Here is a tiny trained network, its code and every weight. The questions are about switching its units off for an input and a class, where a switched-off unit gives its printed mean instead of its output.

import numpy as np


def w(rows, s, z=0):
    codes = np.array(rows[::2]) - 128.0
    scale = np.full(codes.shape[1], s)
    scale[-1] = z or s
    return codes * scale


def norm(h):
    return h / np.sqrt((h * h).mean(-1, keepdims=True) + 1e-5)


def f(y):
    return np.maximum(y, 0)


def log_softmax(a):
    a = a - a.max(-1, keepdims=True)
    return a - np.log(np.exp(a).sum(-1, keepdims=True))


def net(x, mask):
    res = np.array(x, float).reshape(1, 5) / 4 @ E
    u = 0
    for l in range(3):
        y = f(norm(res) @ A[l][:, :-1].T + A[l][:, -1])
        res = res + np.where(mask[u : u + 10], y, B[l][:, -1]) @ B[l][:, :-1]
        u += 10
    return log_softmax(norm(res)[-1] @ U[:, :-1].T + U[:, -1])


A, B = {}, {}
E = w([
[143,239,206],'x0',
[14,225,38],'x1',
[4,68,126],'x2',
[127,129,126],'x3',
[128,127,127],'x4',
],0.0039)
A[0] = w([
[136,93,123,57],'L0N1',
[150,134,143,250],'L0N2',
[107,170,208,213],'L0N3',
[168,155,83,2],'L0N4',
[96,177,67,209],'L0N5',
[81,98,164,210],'L0N6',
[95,100,96,100],'L0N7',
[143,103,250,55],'L0N8',
[98,75,233,97],'L0N9',
[139,102,90,46],'L0N10',
],0.013,0.0029)
B[0] = w([
[93,118,241,152],'L0N1',
[90,83,91,199],'L0N2',
[172,253,105,228],'L0N3',
[114,110,134,151],'L0N4',
[123,97,22,254],'L0N5',
[43,115,252,207],'L0N6',
[111,78,144,182],'L0N7',
[143,219,145,225],'L0N8',
[36,239,187,215],'L0N9',
[189,244,180,151],'L0N10',
],0.0055)
A[1] = w([
[70,137,102,150],'L1N1',
[96,241,143,118],'L1N2',
[199,95,229,152],'L1N3',
[240,95,171,89],'L1N4',
[158,81,187,156],'L1N5',
[115,46,62,188],'L1N6',
[102,36,80,165],'L1N7',
[211,146,191,4],'L1N8',
[51,255,145,106],'L1N9',
[135,147,146,66],'L1N10',
],0.0094,0.0035)
B[1] = w([
[140,83,72,187],'L1N1',
[205,30,114,235],'L1N2',
[114,37,123,195],'L1N3',
[96,73,115,169],'L1N4',
[97,73,118,166],'L1N5',
[118,189,151,191],'L1N6',
[96,190,94,187],'L1N7',
[158,83,160,160],'L1N8',
[139,2,136,253],'L1N9',
[204,175,91,135],'L1N10',
],0.0072,0.0064)
A[2] = w([
[183,175,88,71],'L2N1',
[106,38,102,157],'L2N2',
[95,140,190,45],'L2N3',
[127,65,120,249],'L2N4',
[32,30,152,171],'L2N5',
[72,60,97,90],'L2N6',
[60,123,203,231],'L2N7',
[111,97,233,240],'L2N8',
[156,2,255,180],'L2N9',
[67,147,211,175],'L2N10',
],0.0094,0.0018)
B[2] = w([
[72,114,51,147],'L2N1',
[135,120,225,200],'L2N2',
[193,254,107,144],'L2N3',
[140,100,108,194],'L2N4',
[68,102,199,221],'L2N5',
[161,50,181,186],'L2N6',
[183,168,28,178],'L2N7',
[169,199,93,195],'L2N8',
[113,178,128,255],'L2N9',
[119,249,70,163],'L2N10',
],0.0085,0.0093)
U = w([
[105,38,205,254],'0',
[66,185,213,114],'1',
[195,128,173,180],'2',
[136,233,145,49],'3',
[86,167,36,81],'4',
[6,93,122,71],'5',
[157,55,60,71],'6',
],0.022,0.0034)

Each question gives the input, the list of numbers given to net, and the class t.
The units are the neurons (one row each of A and B). Each row of codes is followed by its name. A weight is (code - 128) times the scale printed after its matrix; where a second scale follows, it is the last column's (A, B and U).
mask holds one flag per neuron, layer by layer. A switched-off neuron (its flag False) gives its mean, the last column of its row in B, instead of its output. The means were averaged over made-up inputs and are rounded, as every weight is.
A unit's drop is (log p(t) with every unit on - log p(t) with that unit switched off) / (log p(t) with every unit on - log p(t) with every unit switched off).
most important unit: the unit with the biggest drop
k most important neurons: the k neurons with the biggest drops, biggest first
k most important neurons of layer l: the k neurons of layer l with the biggest drops, biggest first
drop when u is switched off: that unit's drop, to one decimal
input [-7,3,-1,7,1], class 4: most important unit : L1N9
input [6,1,2,4,6], class 0: 3 most important neurons of layer 1 : [L1N9, L1N2, L1N6]
input [-1,-8,-6,7,5], class 0: 3 most important neurons : [L1N3, L1N4, L0N3]
input [4,1,-3,8,-3], class 6: 2 most important neurons : [L0N3, L0N6]
input [7,6,-8,6,3], class 6: 2 most important neurons of layer 1 : [L1N2, L1N9]
input [2,-7,1,-1,-7], class 3: 3 most important neurons of layer 0 : [L0N9, L0N8, L0N5]
input [2,-1,7,-8,8], class 3: 2 most important neurons : [L0N6, L0N9]
input [-4,2,-1,1,2], class 4: 2 most important neurons : [L1N9, L2N5]
input [1,6,-2,7,-3], class 6: 2 most important neurons : [L0N5, L2N9]
input [1,-5,1,-7,-4], class 3: 3 most important neurons : [L0N9, L0N8, L0N5]
input [8,0,4,8,5], class 3: 2 most important neurons of layer 2 : [L2N9, L2N6]
input [6,8,0,-7,-3], class 6: 2 most important neurons : [L0N5, L0N6]
input [-7,0,8,-5,2], class 1: 2 most important neurons of layer 0 : [L0N6, L0N5]
input [2,3,-5,0,-4], class 6: most important unit : L0N6
input [0,2,-1,7,-7], class 4: 2 most important neurons : [L0N5, L1N9]
input [3,8,-2,5,-2], class 6: 2 most important neurons of layer 0 : [L0N5, L0N6]
input [-2,2,-7,0,-4], class 4: drop when L1N9 is switched off : 0.2
input [7,-1,7,-8,5], class 3: drop when L0N4 is switched off : 0.0
input [-7,-7,5,-5,4], class 1: drop when L1N2 is switched off : 0.1
input [3,-1,6,-5,-5], class 3: most important unit : L0N9
